Here is a tiny trained network, its code and every weight. The questions are about switching its units off for an input and a class, where a switched-off unit gives its printed mean instead of its output.

import numpy as np


def w(rows, s, z=0):
    codes = np.array(rows[::2]) - 128.0
    scale = np.full(codes.shape[1], s)
    scale[-1] = z or s
    return codes * scale


def f(y):
    return np.maximum(y, 0)


def log_softmax(a):
    a = a - a.max(-1, keepdims=True)
    return a - np.log(np.exp(a).sum(-1, keepdims=True))


def net(x, mask):
    res = np.array(x, float).reshape(1, 4) / 4 @ E
    y = f(res @ A[0][:, :-1].T + A[0][:, -1])
    res = res + np.where(mask, y, B[0][:, -1]) @ B[0][:, :-1]
    return log_softmax(res[-1] @ U[:, :-1].T + U[:, -1])


A, B = {}, {}
E = w([
[118,167,193,127,174,3],'x0',
[108,170,71,31,119,81],'x1',
[173,19,84,118,152,52],'x2',
[37,117,50,171,174,106],'x3',
],0.012)
A[0] = w([
[187,124,169,158,138,148,154],'n0',
[180,108,102,162,168,116,254],'n1',
[102,186,163,127,131,166,80],'n2',
[126,156,109,32,134,116,27],'n3',
[165,119,170,105,81,123,73],'n4',
[123,130,85,74,85,112,199],'n5',
[145,117,72,127,104,187,57],'n6',
[122,170,133,142,106,143,67],'n7',
[127,123,85,78,109,159,84],'n8',
[23,108,89,150,166,123,97],'n9',
[173,127,185,95,78,139,74],'n10',
[142,83,178,250,157,161,64],'n11',
[131,168,135,131,117,144,67],'n12',
[162,72,114,152,159,108,51],'n13',
[133,81,112,118,126,109,136],'n14',
[135,161,163,122,135,65,73],'n15',
[68,104,119,192,158,130,82],'n16',
[209,119,191,79,92,131,75],'n17',
[158,69,128,70,143,115,90],'n18',
[136,151,163,145,193,103,128],'n19',
[105,136,162,139,167,100,75],'n20',
[123,146,91,80,140,120,25],'n21',
[58,181,163,161,129,163,110],'n22',
[142,98,82,169,62,183,115],'n23',
],0.016,0.0079)
B[0] = w([
[64,232,123,140,99,158,213],'n0',
[74,126,130,20,116,197,235],'n1',
[129,67,71,81,199,221,206],'n2',
[39,214,181,189,214,123,201],'n3',
[149,124,1,159,98,90,192],'n4',
[57,200,178,118,131,127,229],'n5',
[123,53,192,197,104,74,203],'n6',
[148,49,103,81,200,155,164],'n7',
[73,103,199,184,124,70,189],'n8',
[236,178,16,171,33,98,250],'n9',
[174,139,75,156,105,128,217],'n10',
[33,242,188,152,205,110,245],'n11',
[121,80,85,98,172,166,161],'n12',
[142,59,101,42,241,162,190],'n13',
[163,115,141,83,180,161,193],'n14',
[179,56,229,178,101,127,213],'n15',
[158,196,20,146,65,68,204],'n16',
[218,160,6,183,98,63,245],'n17',
[118,104,104,72,202,197,200],'n18',
[95,66,184,132,64,112,208],'n19',
[130,32,176,192,61,101,185],'n20',
[116,163,137,179,201,109,167],'n21',
[169,54,110,57,194,222,228],'n22',
[162,87,226,175,86,110,231],'n23',
],0.0077,0.013)
U = w([
[202,161,36,178,73,113,104],'0',
[156,49,118,66,198,198,103],'1',
[92,242,195,161,162,133,115],'2',
[164,8,238,205,60,108,110],'3',
[139,180,178,38,22,186,253],'4',
],0.012,0.018)

Each question gives the input, the list of numbers given to net, and the class t.
The units are the neurons (one row each of A and B). Each row of codes is followed by its name. A weight is (code - 128) times the scale printed after its matrix; where a second scale follows, it is the last column's (A, B and U).
mask holds one flag per neuron, in row order. A switched-off neuron (its flag False) gives its mean, the last column of its row in B, instead of its output. The means were averaged over made-up inputs and are rounded, as every weight is.
A unit's drop is (log p(t) with every unit on - log p(t) with that unit switched off) / (log p(t) with every unit on - log p(t) with every unit switched off).
The circuit of an input: a set's keep is (log p(t) with only the set's units on - log p(t) with every unit switched off) / (log p(t) with every unit on - log p(t) with every unit switched off). Starting from the 12 units with the biggest drops (on a tie, the unit counted first), units are removed one at a time, each time the one whose removal leaves the highest keep (on an exact tie, the one counted first), for as long as the keep stays at least 0.8.
units of the circuit, in order: the units of the circuit, biggest drop first
top k neurons: the k neurons with the biggest drops, biggest first
drop when u is switched off: that unit's drop, to one decimal
input [4,-4,5,0], class 1: units of the circuit, in order : (n13)
input [-7,-6,6,5], class 3: top 3 neurons : (n23; n6; n22)
input [-6,-8,7,-7], class 2: top 2 neurons : (n11; n0)
input [7,5,4,-6], class 3: top 3 neurons : (n15; n9; n16)
input [4,4,8,7], class 1: top 2 neurons : (n13; n17)
input [-6,6,1,0], class 2: top 3 neurons : (n5; n3; n15)
input [6,0,1,6], class 0: top 2 neurons : (n9; n16)
input [-5,-5,4,-5], class 0: top 2 neurons : (n17; n4)
input [6,8,-8,-4], class 1: top 3 neurons : (n2; n22; n11)
input [-5,-1,-4,-4], class 3: top 3 neurons : (n23; n9; n6)
input [-4,-7,5,6], class 2: top 2 neurons : (n11; n17)
input [-7,4,-8,1], class 1: top 2 neurons : (n2; n22)
input [1,8,-4,-5], class 2: drop when n3 is switched off : 0.5
input [1,4,5,-7], class 0: units of the circuit, in order : (n17)
input [5,5,5,-2], class 1: drop when n7 is switched off : -0.2
input [1,4,-7,-8], class 0: drop when n17 is switched off : 0.6
